Below are the code and all the weights of a small trained network. Each question names an input and a class and asks about switching units off, where a switched-off unit gives its printed mean instead of its output.

import numpy as np


def w(rows, s, z=0):
    codes = np.array(rows[::2]) - 128.0
    scale = np.full(codes.shape[1], s)
    scale[-1] = z or s
    return codes * scale


def norm(h):
    return h / np.sqrt((h * h).mean(-1, keepdims=True) + 1e-5)


def f(y):
    return y / 2 * (1 + np.tanh(0.7978845608 * (y + 0.044715 * y**3)))


def log_softmax(a):
    a = a - a.max(-1, keepdims=True)
    return a - np.log(np.exp(a).sum(-1, keepdims=True))


def net(x, mask):
    res = np.array(x, float).reshape(1, 4) / 4 @ E
    u = 0
    for l in range(2):
        y = f(norm(res) @ A[l][:, :-1].T + A[l][:, -1])
        res = res + np.where(mask[u : u + 15], y, B[l][:, -1]) @ B[l][:, :-1]
        u += 15
    return log_softmax(norm(res)[-1] @ U[:, :-1].T + U[:, -1])


A, B = {}, {}
E = w([
[74,236,147],'x0',
[102,90,76],'x1',
[206,77,250],'x2',
[47,69,134],'x3',
],0.0024)
A[0] = w([
[100,92,99,54],'L0N0',
[80,125,115,94],'L0N1',
[184,131,79,95],'L0N2',
[168,112,223,62],'L0N3',
[192,116,19,133],'L0N4',
[100,148,145,46],'L0N5',
[208,144,92,146],'L0N6',
[124,155,143,66],'L0N7',
[107,110,108,110],'L0N8',
[122,128,165,63],'L0N9',
[186,111,124,230],'L0N10',
[101,140,142,64],'L0N11',
[255,61,151,248],'L0N12',
[101,140,160,75],'L0N13',
[144,177,147,43],'L0N14',
],0.0075,0.0012)
B[0] = w([
[106,107,88,132],'L0N0',
[159,170,94,137],'L0N1',
[68,141,110,143],'L0N2',
[214,88,119,185],'L0N3',
[79,136,62,184],'L0N4',
[166,165,130,123],'L0N5',
[34,167,119,160],'L0N6',
[141,154,148,125],'L0N7',
[123,126,102,132],'L0N8',
[168,128,125,124],'L0N9',
[45,114,150,165],'L0N10',
[162,155,123,123],'L0N11',
[10,95,223,254],'L0N12',
[182,160,121,126],'L0N13',
[105,169,180,134],'L0N14',
],0.013,0.0038)
A[1] = w([
[105,107,122,155],'L1N0',
[119,126,141,97],'L1N1',
[102,74,151,182],'L1N2',
[111,120,135,137],'L1N3',
[142,85,226,143],'L1N4',
[112,60,139,144],'L1N5',
[161,255,173,108],'L1N6',
[80,77,176,200],'L1N7',
[145,86,44,164],'L1N8',
[106,107,124,144],'L1N9',
[155,95,186,166],'L1N10',
[190,165,83,173],'L1N11',
[148,97,45,136],'L1N12',
[105,115,139,127],'L1N13',
[27,130,250,248],'L1N14',
],0.0081,0.0017)
B[1] = w([
[141,159,147,141],'L1N0',
[136,133,135,128],'L1N1',
[184,148,150,161],'L1N2',
[137,141,138,136],'L1N3',
[187,115,48,178],'L1N4',
[175,144,171,151],'L1N5',
[69,43,198,171],'L1N6',
[206,163,121,186],'L1N7',
[124,206,109,147],'L1N8',
[142,156,149,139],'L1N9',
[165,95,83,149],'L1N10',
[90,79,53,150],'L1N11',
[120,192,94,144],'L1N12',
[146,146,144,138],'L1N13',
[190,253,167,253],'L1N14',
],0.015,0.0064)
U = w([
[107,147,116,10],'0',
[163,98,65,2],'1',
[248,200,192,207],'2',
[97,162,187,103],'3',
[50,225,5,226],'4',
[67,71,82,63],'5',
[198,23,101,131],'6',
[40,38,160,158],'7',
],0.011,0.006)

Each question gives the input, the list of numbers given to net, and the class t.
The units are the neurons (one row each of A and B). Each row of codes is followed by its name. A weight is (code - 128) times the scale printed after its matrix; where a second scale follows, it is the last column's (A, B and U).
mask holds one flag per neuron, layer by layer. A switched-off neuron (its flag False) gives its mean, the last column of its row in B, instead of its output. The means were averaged over made-up inputs and are rounded, as every weight is.
A unit's drop is (log p(t) with every unit on - log p(t) with that unit switched off) / (log p(t) with every unit on - log p(t) with every unit switched off).
The circuit of an input: a set's keep is (log p(t) with only the set's units on - log p(t) with every unit switched off) / (log p(t) with every unit on - log p(t) with every unit switched off). Starting from the 12 units with the biggest drops (on a tie, the unit counted first), units are removed one at a time, each time the one whose removal leaves the highest keep (on an exact tie, the one counted first), for as long as the keep stays at least 0.8.
circuit, biggest first: the units of the circuit, biggest drop first
top k neurons: the k neurons with the biggest drops, biggest first
k most important neurons of layer l: the k neurons of layer l with the biggest drops, biggest first
drop of u: that unit's drop, to one decimal
input [-7,3,-2,-2], class 3: circuit, biggest first : L0N12
input [2,-4,3,8], class 6: top 2 neurons : L1N14, L0N12
input [2,-5,-6,0], class 7: top 3 neurons : L0N12, L1N6, L1N14
input [7,-4,-8,2], class 7: 2 most important neurons of layer 0 : L0N12, L0N4
input [2,-4,-2,-4], class 3: 4 most important neurons of layer 0 : L0N12, L0N3, L0N14, L0N6
input [-2,-3,-5,-8], class 4: top 2 neurons : L0N4, L0N12
input [0,3,-1,-3], class 4: top 2 neurons : L0N4, L0N12
input [8,5,-3,-7], class 7: top 3 neurons : L0N12, L1N6, L1N14
input [4,4,7,7], class 6: 2 most important neurons of layer 0 : L0N12, L0N3
input [-7,6,-2,-8], class 3: top 2 neurons : L0N12, L1N4
input [4,-8,-8,7], class 7: top 3 neurons : L0N12, L1N6, L0N4
input [6,5,-3,1], class 5: top 2 neurons : L0N12, L1N14
input [-8,1,-4,7], class 4: top 2 neurons : L0N12, L1N14
input [-5,0,-4,-2], class 4: circuit, biggest first : L0N4
input [7,-6,-4,6], class 7: top 2 neurons : L0N12, L1N6
input [6,-3,-4,1], class 7: drop of L0N12 : 0.8
input [-1,-2,-7,-3], class 4: drop of L0N12 : 0.3
input [1,0,-6,-7], class 4: drop of L0N12 : 0.5
input [6,2,-3,4], class 5: top 2 neurons : L0N12, L1N14
input [-2,6,-1,-4], class 4: most important neuron of layer 1 : L1N6
